Here is a tiny trained network, its code and every weight. The questions are about switching its units off for an input and a class, where a switched-off unit gives its printed mean instead of its output.

import numpy as np


def w(rows, s, z=0):
    codes = np.array(rows[::2]) - 128.0
    scale = np.full(codes.shape[1], s)
    scale[-1] = z or s
    return codes * scale


def f(y):
    return y / 2 * (1 + np.tanh(0.7978845608 * (y + 0.044715 * y**3)))


def log_softmax(a):
    a = a - a.max(-1, keepdims=True)
    return a - np.log(np.exp(a).sum(-1, keepdims=True))


def net(x, mask):
    res = np.array(x, float).reshape(1, 5) / 4 @ E
    y = f(res @ A[0][:, :-1].T + A[0][:, -1])
    res = res + np.where(mask, y, B[0][:, -1]) @ B[0][:, :-1]
    return log_softmax(res[-1] @ U[:, :-1].T + U[:, -1])


A, B = {}, {}
E = w([
[127,100,58,196,116,51,148,167],'x0',
[107,142,202,199,161,113,140,150],'x1',
[200,173,101,201,126,174,158,85],'x2',
[161,86,148,93,147,103,251,114],'x3',
[142,224,142,90,77,85,153,156],'x4',
],0.011)
A[0] = w([
[173,235,141,97,70,63,146,124,26],'n0',
[147,144,29,241,104,99,180,151,90],'n1',
[210,119,125,162,119,149,254,42,93],'n2',
[174,113,31,38,89,160,123,56,82],'n3',
[113,81,59,156,118,31,155,210,32],'n4',
[82,64,160,53,143,99,191,174,84],'n5',
[160,87,156,86,124,123,230,113,76],'n6',
[132,123,92,103,120,132,109,108,3],'n7',
[132,140,245,218,124,141,182,148,101],'n8',
[28,105,202,42,112,133,109,131,84],'n9',
[16,161,244,211,212,75,132,179,76],'n10',
[161,78,124,130,157,120,113,126,2],'n11',
[219,184,187,149,107,243,138,2,93],'n12',
[85,191,80,169,111,185,8,156,64],'n13',
[131,158,224,61,145,238,132,95,61],'n14',
[101,80,19,37,58,127,118,118,109],'n15',
[127,18,86,168,232,190,104,43,56],'n16',
[147,240,136,96,67,101,171,175,109],'n17',
],0.0097,0.0069)
B[0] = w([
[57,118,165,159,150,165,167,182,192],'n0',
[139,73,55,39,150,71,50,150,242],'n1',
[92,175,142,199,36,119,95,72,234],'n2',
[191,145,140,149,167,127,207,95,212],'n3',
[116,128,87,53,179,65,66,140,206],'n4',
[96,176,142,183,6,118,84,78,212],'n5',
[90,202,154,150,177,71,74,85,206],'n6',
[141,149,118,108,140,139,128,100,121],'n7',
[205,151,128,122,143,162,145,112,216],'n8',
[136,76,48,111,63,111,86,181,222],'n9',
[204,132,101,100,128,188,201,77,247],'n10',
[65,174,130,57,127,114,180,144,125],'n11',
[143,51,45,70,78,121,67,165,254],'n12',
[101,217,205,191,74,64,105,53,245],'n13',
[112,128,82,62,244,11,85,113,229],'n14',
[208,132,123,120,139,185,188,96,221],'n15',
[47,106,212,170,163,187,193,216,243],'n16',
[78,96,166,166,175,191,186,211,217],'n17',
],0.011,0.0097)
U = w([
[123,96,89,82,212,58,92,144,102],'0',
[85,210,179,195,87,95,104,55,93],'1',
[46,98,179,164,198,184,194,213,96],'2',
[135,89,68,138,45,129,107,152,250],'3',
[248,158,125,133,199,172,207,67,88],'4',
],0.012,0.013)

Each question gives the input, the list of numbers given to net, and the class t.
The units are the neurons (one row each of A and B). Each row of codes is followed by its name. A weight is (code - 128) times the scale printed after its matrix; where a second scale follows, it is the last column's (A, B and U).
mask holds one flag per neuron, in row order. A switched-off neuron (its flag False) gives its mean, the last column of its row in B, instead of its output. The means were averaged over made-up inputs and are rounded, as every weight is.
A unit's drop is (log p(t) with every unit on - log p(t) with that unit switched off) / (log p(t) with every unit on - log p(t) with every unit switched off).
The circuit of an input: a set's keep is (log p(t) with only the set's units on - log p(t) with every unit switched off) / (log p(t) with every unit on - log p(t) with every unit switched off). Starting from the 12 units with the biggest drops (on a tie, the unit counted first), units are removed one at a time, each time the one whose removal leaves the highest keep (on an exact tie, the one counted first), for as long as the keep stays at least 0.8.
circuit, biggest first: the units of the circuit, biggest drop first
k most important neurons: the k neurons with the biggest drops, biggest first
drop when u is switched off: that unit's drop, to one decimal
input [5,6,4,-2,7], class 2: circuit, biggest first => (n17)
input [-3,6,6,-4,3], class 3: 2 most important neurons => (n12, n3)
input [-2,-5,4,-3,-4], class 4: 2 most important neurons => (n3, n9)
input [-5,-1,8,5,0], class 3: 2 most important neurons => (n12, n2)
input [-7,7,3,1,2], class 0: 4 most important neurons => (n14, n12, n15, n3)
input [6,-6,2,-4,-4], class 0: 2 most important neurons => (n1, n10)
input [-4,1,-3,-5,6], class 2: 4 most important neurons => (n17, n5, n2, n0)
input [4,-2,6,-4,8], class 2: 2 most important neurons => (n17, n0)
input [-7,5,8,-4,-1], class 3: 2 most important neurons => (n12, n1)
input [4,4,-4,5,-7], class 2: 2 most important neurons => (n16, n13)
input [7,7,4,4,-5], class 0: 2 most important neurons => (n1, n4)
input [4,-1,-3,-3,3], class 0: 4 most important neurons => (n5, n2, n16, n4)
input [6,-7,6,-4,-4], class 4: 2 most important neurons => (n3, n15)
input [-5,-4,6,2,2], class 3: circuit, biggest first => (n12)
input [1,-6,2,2,-4], class 4: drop when n3 is switched off => 0.2
input [2,6,-2,-7,8], class 2: drop when n5 is switched off => 0.3
input [-6,-8,2,-6,1], class 4: drop when n15 is switched off => 0.3
